Rows, then the matrix that takes each point to its nearest point in the smallest flat space through zero that holds them:
[[-5.40  0.54 -4.40  7.29 -0.81]
 [ 0.97 -4.42 -2.12  7.22  0.40]]
Matrix:
[ 0.58 -0.40  0.25 -0.12  0.11]
[-0.40  0.46 -0.04 -0.29 -0.08]
[ 0.25 -0.04  0.19 -0.30  0.04]
[-0.12 -0.29 -0.30  0.75  0.00]
[ 0.11 -0.08  0.04  0.00  0.02]

[[ 3.49 -1.57  4.72 -6.15 -7.12]
 [ 2.01  0.02  3.28 -2.25 -4.32]]
Matrix:
[ 0.10  0.00  0.17 -0.12 -0.23]
[ 0.00  0.30  0.18  0.41 -0.08]
[ 0.17  0.18  0.39  0.06 -0.41]
[-0.12  0.41  0.06  0.70  0.15]
[-0.23 -0.08 -0.41  0.15  0.50]

[[-6.90  8.08  4.38 -7.69 -1.11]
 [-2.35  5.83  5.21 -6.81 -7.37]]
Matrix:
[ 0.40 -0.31 -0.06  0.23 -0.30]
[-0.31  0.34  0.17 -0.32 -0.01]
[-0.06  0.17  0.16 -0.21 -0.25]
[ 0.23 -0.32 -0.21  0.32  0.16]
[-0.30 -0.01 -0.25  0.16  0.77]

[[4.59 7.13 3.63 2.76 0.79]]
Matrix:
[ 0.23  0.35  0.18  0.14  0.04]
[ 0.35  0.54  0.28  0.21  0.06]
[ 0.18  0.28  0.14  0.11  0.03]
[ 0.14  0.21  0.11  0.08  0.02]
[ 0.04  0.06  0.03  0.02  0.01]

[[-5.71  4.91  0.43 -0.48 -7.30]]
Matrix:
[ 0.30 -0.25 -0.02  0.02  0.38]
[-0.25  0.22  0.02 -0.02 -0.32]
[-0.02  0.02  0.00  0.00 -0.03]
[ 0.02 -0.02  0.00  0.00  0.03]
[ 0.38 -0.32 -0.03  0.03  0.48]

[[-1.65 -2.70 -6.35  2.18 -4.40]
 [ 1.77  2.15 -0.24  3.16 -1.09]]
Matrix:
[ 0.22  0.29  0.15  0.25  0.02]
[ 0.29  0.38  0.25  0.30  0.06]
[ 0.15  0.25  0.54 -0.16  0.37]
[ 0.25  0.30 -0.16  0.55 -0.26]
[ 0.02  0.06  0.37 -0.26  0.30]

[[-6.97  1.56  2.15 -4.31 -1.38]
 [ 0.62  6.52 -4.57  1.31 -5.52]]
Matrix:
[ 0.64 -0.11 -0.22  0.40  0.10]
[-0.11  0.48 -0.26 -0.01 -0.41]
[-0.22 -0.26  0.27 -0.18  0.22]
[ 0.40 -0.01 -0.18  0.26  0.01]
[ 0.10 -0.41  0.22  0.01  0.35]

[[ 8.69 -5.14  7.44  1.92  4.91]
 [ 7.92 -1.18  0.92 -8.86  4.71]]
Matrix:
[ 0.52 -0.20  0.27 -0.21  0.30]
[-0.20  0.16 -0.23 -0.15 -0.11]
[ 0.27 -0.23  0.35  0.28  0.15]
[-0.21 -0.15  0.28  0.79 -0.14]
[ 0.30 -0.11  0.15 -0.14  0.18]

[[-0.47  3.82  4.23 -6.49  2.98]
 [-7.26 -3.08 -0.13  7.39 -1.43]]
Matrix:
[ 0.78  0.01 -0.33 -0.24 -0.09]
[ 0.01  0.18  0.18 -0.31  0.13]
[-0.33  0.18  0.33 -0.22  0.18]
[-0.24 -0.31 -0.22  0.60 -0.20]
[-0.09  0.13  0.18 -0.20  0.11]

[[ 2.73  0.51  2.89 -1.97  1.44]
 [ 3.53 -1.12  1.77  1.61  6.66]]
Matrix:
[ 0.36  0.03  0.34 -0.17  0.29]
[ 0.03  0.07  0.10 -0.17 -0.16]
[ 0.34  0.10  0.40 -0.33  0.08]
[-0.17 -0.17 -0.33  0.44  0.28]
[ 0.29 -0.16  0.08  0.28  0.73]

[[-2.33 -1.02  0.58  1.84 -6.41]]
Matrix:
[ 0.11  0.05 -0.03 -0.08  0.29]
[ 0.05  0.02 -0.01 -0.04  0.13]
[-0.03 -0.01  0.01  0.02 -0.07]
[-0.08 -0.04  0.02  0.07 -0.23]
[ 0.29  0.13 -0.07 -0.23  0.80]

[[-6.78 -7.68 -2.15  3.26 -5.13]
 [-1.75 -0.30 -4.76 -2.71 -5.46]]
Matrix:
[ 0.32  0.37  0.08 -0.17  0.22]
[ 0.37  0.48 -0.05 -0.32  0.11]
[ 0.08 -0.05  0.37  0.26  0.40]
[-0.17 -0.32  0.26  0.34  0.18]
[ 0.22  0.11  0.40  0.18  0.49]

[[-2.88  0.40 -4.64 -0.85  6.93]
 [-5.92  1.67 -3.89  0.54  7.76]]
Matrix:
[ 0.66 -0.27 -0.12 -0.28 -0.24]
[-0.27  0.12  0.11  0.14  0.03]
[-0.12  0.11  0.42  0.21 -0.42]
[-0.28  0.14  0.21  0.19 -0.08]
[-0.24  0.03 -0.42 -0.08  0.61]

[[ 4.49  1.56 -1.62 -3.26  7.50]
 [ 2.15 -5.33  4.12  4.04 -4.76]]
Matrix:
[ 0.62 -0.29  0.19  0.02  0.34]
[-0.29  0.37 -0.27 -0.22  0.15]
[ 0.19 -0.27  0.20  0.18 -0.15]
[ 0.02 -0.22  0.18  0.19 -0.28]
[ 0.34  0.15 -0.15 -0.28  0.61]

[[ 0.42  1.39  1.60 -6.49 -5.77]
 [ 0.11  0.07  0.97 -5.56 -8.57]]
Matrix:
[ 0.01  0.06  0.03 -0.08  0.05]
[ 0.06  0.23  0.14 -0.32  0.22]
[ 0.03  0.14  0.09 -0.24  0.06]
[-0.08 -0.32 -0.24  0.75  0.13]
[ 0.05  0.22  0.06  0.13  0.92]

[[-8.00  3.13  2.75 -1.48 -0.58]
 [-6.00  4.74 -3.20 -2.79  0.19]]
Matrix:
[ 0.77 -0.33 -0.20  0.16  0.05]
[-0.33  0.30 -0.26 -0.18  0.02]
[-0.20 -0.26  0.81  0.20 -0.10]
[ 0.16 -0.18  0.20  0.11 -0.02]
[ 0.05  0.02 -0.10 -0.02  0.01]

[[ 8.05  2.91 -3.61  1.28  5.69]]
Matrix:
[ 0.54  0.19 -0.24  0.09  0.38]
[ 0.19  0.07 -0.09  0.03  0.14]
[-0.24 -0.09  0.11 -0.04 -0.17]
[ 0.09  0.03 -0.04  0.01  0.06]
[ 0.38  0.14 -0.17  0.06  0.27]

[[-3.52 -7.15  5.02  6.24  0.35]]
Matrix:
[ 0.10  0.20 -0.14 -0.17 -0.01]
[ 0.20  0.40 -0.28 -0.35 -0.02]
[-0.14 -0.28  0.20  0.25  0.01]
[-0.17 -0.35  0.25  0.30  0.02]
[-0.01 -0.02  0.01  0.02  0.00]

[[-8.01 -3.06 -4.65 -1.29 -0.26]
 [-3.44  0.19 -3.56 -2.30  4.71]]
Matrix:
[ 0.67  0.27  0.37  0.09  0.07]
[ 0.27  0.18  0.07 -0.05  0.26]
[ 0.37  0.07  0.29  0.14 -0.20]
[ 0.09 -0.05  0.14  0.11 -0.26]
[ 0.07  0.26 -0.20 -0.26  0.76]

[[ 0.56 -0.85  3.15  1.80  2.64]
 [ 6.76 -1.43  2.48 -0.24  4.94]]
Matrix:
[ 0.79 -0.07 -0.08 -0.26  0.30]
[-0.07  0.04 -0.12 -0.05 -0.12]
[-0.08 -0.12  0.50  0.33  0.34]
[-0.26 -0.05  0.33  0.27  0.14]
[ 0.30 -0.12  0.34  0.14  0.39]

[[-4.23  7.87  4.93  0.32 -3.23]]
Matrix:
[ 0.16 -0.29 -0.18 -0.01  0.12]
[-0.29  0.54  0.34  0.02 -0.22]
[-0.18  0.34  0.21  0.01 -0.14]
[-0.01  0.02  0.01  0.00 -0.01]
[ 0.12 -0.22 -0.14 -0.01  0.09]

[[ 2.01  1.93 -8.43  0.48  2.51]]
Matrix:
[ 0.05  0.05 -0.20  0.01  0.06]
[ 0.05  0.04 -0.19  0.01  0.06]
[-0.20 -0.19  0.83 -0.05 -0.25]
[ 0.01  0.01 -0.05  0.00  0.01]
[ 0.06  0.06 -0.25  0.01  0.07]

[[ 0.84  7.33 -1.96  5.36  2.56]]
Matrix:
[ 0.01  0.07 -0.02  0.05  0.02]
[ 0.07  0.57 -0.15  0.42  0.20]
[-0.02 -0.15  0.04 -0.11 -0.05]
[ 0.05  0.42 -0.11  0.31  0.15]
[ 0.02  0.20 -0.05  0.15  0.07]

[[ 0.33 -0.12  0.02 -8.81  8.31]]
Matrix:
[ 0.00  0.00  0.00 -0.02  0.02]
[ 0.00  0.00  0.00  0.01 -0.01]
[ 0.00  0.00  0.00  0.00  0.00]
[-0.02  0.01  0.00  0.53 -0.50]
[ 0.02 -0.01  0.00 -0.50  0.47]

[[-3.39 -0.88  3.48  7.25 -2.60]]
Matrix:
[ 0.14  0.04 -0.14 -0.29  0.11]
[ 0.04  0.01 -0.04 -0.08  0.03]
[-0.14 -0.04  0.14  0.30 -0.11]
[-0.29 -0.08  0.30  0.63 -0.23]
[ 0.11  0.03 -0.11 -0.23  0.08]

[[-4.97  6.44 -2.49 -1.25  5.14]]
Matrix:
[ 0.25 -0.32  0.12  0.06 -0.25]
[-0.32  0.41 -0.16 -0.08  0.33]
[ 0.12 -0.16  0.06  0.03 -0.13]
[ 0.06 -0.08  0.03  0.02 -0.06]
[-0.25  0.33 -0.13 -0.06  0.26]

[[-5.05  7.03  2.64 -1.52  3.48]]
Matrix:
[ 0.26 -0.37 -0.14  0.08 -0.18]
[-0.37  0.51  0.19 -0.11  0.25]
[-0.14  0.19  0.07 -0.04  0.10]
[ 0.08 -0.11 -0.04  0.02 -0.05]
[-0.18  0.25  0.10 -0.05  0.13]

[[-1.35  8.76  4.22 -2.75  6.35]
 [-5.08  1.28 -2.86  4.91  7.61]]
Matrix:
[ 0.22 -0.03  0.14 -0.23 -0.32]
[-0.03  0.55  0.30 -0.23  0.32]
[ 0.14  0.30  0.28 -0.30 -0.04]
[-0.23 -0.23 -0.30  0.36  0.19]
[-0.32  0.32 -0.04  0.19  0.60]

[[ 1.29 -5.14 -6.65  4.06 -2.26]
 [ 4.12  2.13 -3.30 -5.68  1.88]]
Matrix:
[ 0.29  0.03 -0.35 -0.28  0.07]
[ 0.03  0.32  0.27 -0.34  0.16]
[-0.35  0.27  0.72  0.03  0.06]
[-0.28 -0.34  0.03  0.58 -0.22]
[ 0.07  0.16  0.06 -0.22  0.09]

[[-4.53  2.82 -0.01  4.40  6.76]]
Matrix:
[ 0.22 -0.14  0.00 -0.21 -0.33]
[-0.14  0.09  0.00  0.13  0.20]
[ 0.00  0.00  0.00  0.00  0.00]
[-0.21  0.13  0.00  0.21  0.32]
[-0.33  0.20  0.00  0.32  0.49]

[[ 3.25 -0.43  7.47  3.02  5.76]]
Matrix:
[ 0.10 -0.01  0.22  0.09  0.17]
[-0.01  0.00 -0.03 -0.01 -0.02]
[ 0.22 -0.03  0.51  0.21  0.40]
[ 0.09 -0.01  0.21  0.08  0.16]
[ 0.17 -0.02  0.40  0.16  0.30]

[[ 7.13  7.79 -0.90  4.37  5.23]]
Matrix:
[ 0.32  0.35 -0.04  0.20  0.23]
[ 0.35  0.38 -0.04  0.21  0.26]
[-0.04 -0.04  0.01 -0.02 -0.03]
[ 0.20  0.21 -0.02  0.12  0.14]
[ 0.23  0.26 -0.03  0.14  0.17]

[[-2.78 -3.80 -1.68  7.58  5.14]]
Matrix:
[ 0.07  0.10  0.04 -0.19 -0.13]
[ 0.10  0.13  0.06 -0.26 -0.18]
[ 0.04  0.06  0.03 -0.12 -0.08]
[-0.19 -0.26 -0.12  0.53  0.36]
[-0.13 -0.18 -0.08  0.36  0.24]

[[ 5.12  3.44  2.11 -6.64  1.08]
 [ 1.77  8.17  4.93 -7.94 -0.56]]
Matrix:
[ 0.67 -0.19 -0.11 -0.35  0.23]
[-0.19  0.54  0.33 -0.30 -0.13]
[-0.11  0.33  0.20 -0.18 -0.08]
[-0.35 -0.30 -0.18  0.51 -0.07]
[ 0.23 -0.13 -0.08 -0.07  0.09]

[[ 8.36  6.78 -0.20 -3.41  5.76]]
Matrix:
[ 0.43  0.35 -0.01 -0.18  0.30]
[ 0.35  0.29 -0.01 -0.14  0.24]
[-0.01 -0.01  0.00  0.00 -0.01]
[-0.18 -0.14  0.00  0.07 -0.12]
[ 0.30  0.24 -0.01 -0.12  0.21]

[[-0.31 -3.61 -5.41 -2.49  8.62]]
Matrix:
[ 0.00  0.01  0.01  0.01 -0.02]
[ 0.01  0.11  0.16  0.07 -0.25]
[ 0.01  0.16  0.24  0.11 -0.38]
[ 0.01  0.07  0.11  0.05 -0.17]
[-0.02 -0.25 -0.38 -0.17  0.60]

[[-3.88 -2.51  5.50 -1.73  0.26]
 [-2.18 -5.32  8.44 -3.01 -2.30]]
Matrix:
[ 0.69 -0.10 -0.24  0.03 -0.39]
[-0.10  0.30 -0.35  0.14  0.23]
[-0.24 -0.35  0.61 -0.21 -0.11]
[ 0.03  0.14 -0.21  0.08  0.08]
[-0.39  0.23 -0.11  0.08  0.33]

[[-3.48  3.10 -0.72  5.70 -8.19]
 [-1.34  6.85  1.19  2.48 -3.53]]
Matrix:
[ 0.11  0.01  0.05 -0.18  0.25]
[ 0.01  0.93  0.25  0.03 -0.03]
[ 0.05  0.25  0.09 -0.07  0.10]
[-0.18  0.03 -0.07  0.28 -0.41]
[ 0.25 -0.03  0.10 -0.41  0.59]

[[ 0.91 -0.22 -0.07  6.69  1.57]
 [-1.06 -3.99  1.63 -4.77 -4.66]]
Matrix:
[ 0.02  0.04 -0.02  0.12  0.06]
[ 0.04  0.55 -0.21 -0.12  0.43]
[-0.02 -0.21  0.08  0.03 -0.17]
[ 0.12 -0.12  0.03  0.95  0.14]
[ 0.06  0.43 -0.17  0.14  0.41]
